Below are the code and all the weights of a small trained network. Each question names an input and a target symbol and asks about switching units off, where a switched-off unit gives its printed mean instead of its output.

import numpy as np


def w(rows, s, z=0):
    codes = np.array(rows[::2]) - 128.0
    scale = np.full(codes.shape[1], s)
    scale[-1] = z or s
    return codes * scale


def f(y):
    return np.maximum(y, 0)


def softmax(a):
    e = np.exp(a - a.max(-1, keepdims=True))
    return e / e.sum(-1, keepdims=True)


def log_softmax(a):
    a = a - a.max(-1, keepdims=True)
    return a - np.log(np.exp(a).sum(-1, keepdims=True))


def net(x, mask):
    ids = ['γδζηθμξπτφψω'.index(c) for c in x.split()]
    T = len(ids)
    res = E[ids] + P[:T]
    u = 0
    for l in range(2):
        q, k, v = (res @ M[l].T for M in (Q, K, V))
        z = softmax(np.where(np.tri(T) > 0, q @ k.T / 2**0.5, -1e9)) @ v
        res = res + np.where(mask[u], z, O[l][:, -1]) @ O[l][:, :-1]
        u += 1
        y = f(res @ A[l][:, :-1].T + A[l][:, -1])
        res = res + np.where(mask[u : u + 4], y, B[l][:, -1]) @ B[l][:, :-1]
        u += 4
    return log_softmax(res[-1] @ U[:, :-1].T + U[:, -1])


Q, K, V, O, A, B = {}, {}, {}, {}, {}, {}
E = w([
[145,136,146],'γ',
[169,220,71],'δ',
[52,103,151],'ζ',
[123,118,164],'η',
[151,121,119],'θ',
[132,97,85],'μ',
[113,145,109],'ξ',
[190,160,52],'π',
[111,139,131],'τ',
[186,154,142],'φ',
[92,167,213],'ψ',
[4,200,129],'ω',
],0.026)
P = w([
[255,160,21],'0',
[138,187,50],'1',
[122,190,48],'2',
[133,191,53],'3',
[165,167,62],'4',
[150,178,65],'5',
[80,232,52],'6',
[133,193,66],'7',
],0.0059)
Q[0] = w([
[206,151,188],'L0H1',
[209,106,254],'L0H1',
],0.01)
K[0] = w([
[253,182,90],'L0H1',
[2,228,124],'L0H1',
],0.0055)
V[0] = w([
[119,74,153],'L0H1',
[8,218,255],'L0H1',
],0.0043)
O[0] = w([
[229,1,183,87],'L0H1',
[168,112,141,2],'L0H1',
],0.0075,0.0047)
A[0] = w([
[25,127,140,252],'L0N1',
[76,5,121,105],'L0N2',
[136,151,123,96],'L0N3',
[132,135,169,88],'L0N4',
],0.011,0.003)
B[0] = w([
[186,1,240,255],'L0N1',
[164,121,168,170],'L0N2',
[130,142,189,159],'L0N3',
[245,87,219,135],'L0N4',
],0.0058,0.0064)
Q[1] = w([
[103,88,151],'L1H1',
[139,250,156],'L1H1',
],0.011)
K[1] = w([
[65,139,254],'L1H1',
[52,198,67],'L1H1',
],0.0055)
V[1] = w([
[72,143,179],'L1H1',
[221,77,4],'L1H1',
],0.011)
O[1] = w([
[166,121,3,55],'L1H1',
[42,118,135,255],'L1H1',
],0.012,0.0025)
A[1] = w([
[79,53,164,106],'L1N1',
[29,121,247,26],'L1N2',
[156,206,111,2],'L1N3',
[70,232,19,136],'L1N4',
],0.011,0.0048)
B[1] = w([
[199,2,97,177],'L1N1',
[142,195,79,239],'L1N2',
[237,129,148,154],'L1N3',
[69,32,186,254],'L1N4',
],0.0079,0.0093)
U = w([
[113,64,4,65],'γ',
[151,173,118,233],'δ',
[174,145,154,177],'ζ',
[206,171,229,66],'η',
[148,222,104,132],'θ',
[138,142,133,254],'μ',
[189,43,209,21],'ξ',
[76,153,122,45],'π',
[138,84,230,203],'τ',
[136,155,127,102],'φ',
[200,177,82,112],'ψ',
[158,255,109,103],'ω',
],0.011,0.0067)

Each question gives the input, a string of symbols that net reads in full, and the target symbol t.
The units are the heads (2 rows each of Q, K, V and O) and the neurons (one row each of A and B). Each row of codes is followed by its name. A weight is (code - 128) times the scale printed after its matrix; where a second scale follows, it is the last column's (O, A, B and U).
mask holds one flag per unit, layer by layer, with each layer's heads first. A switched-off unit (its flag False) gives its mean, the last column of its rows in O or B, instead of its output. The means were averaged over made-up inputs and are rounded, as every weight is.
A unit's drop is (log p(t) with every unit on - log p(t) with that unit switched off) / (log p(t) with every unit on - log p(t) with every unit switched off).
The circuit of an input: a set's keep is (log p(t) with only the set's units on - log p(t) with every unit switched off) / (log p(t) with every unit on - log p(t) with every unit switched off). Starting from all 10 units, units are removed one at a time, each time the one whose removal leaves the highest keep (on an exact tie, the one counted first), for as long as the keep stays at least 0.8.
units of the circuit, in order: the units of the circuit, biggest drop first
most important unit: the unit with the biggest drop
k most important neurons: the k neurons with the biggest drops, biggest first
drop when u is switched off: that unit's drop, to one decimal
input μ μ π π, target π: most important unit : L1H1
input ζ μ π μ ζ η π φ, target ω: units of the circuit, in order : (L1N2, L1H1, L0N1)
input δ ξ τ θ η ζ τ ψ, target η: units of the circuit, in order : (L0N1, L1H1, L1N4)
input ψ δ φ τ π, target τ: 3 most important neurons : (L1N4, L0N1, L0N3)
input ω ω ζ δ ψ τ π, target τ: 2 most important neurons : (L1N4, L0N1)
input π τ τ τ μ μ π δ, target π: 2 most important neurons : (L1N4, L1N2)
input φ μ ζ θ θ ξ ψ, target η: 3 most important neurons : (L0N1, L1N4, L0N4)
input δ π φ, target ω: units of the circuit, in order : (L1N2, L1H1)
input ω μ π, target π: 3 most important neurons : (L0N1, L1N4, L1N2)
input ψ ψ ζ, target ξ: drop when L1N2 is switched off : 0.3
input δ μ θ δ ξ μ μ ζ, target ξ: drop when L0N1 is switched off : 0.8
input μ δ μ θ φ δ δ, target τ: drop when L1N4 is switched off : 0.8
input ξ ψ ω, target ψ: drop when L0N1 is switched off : 0.4
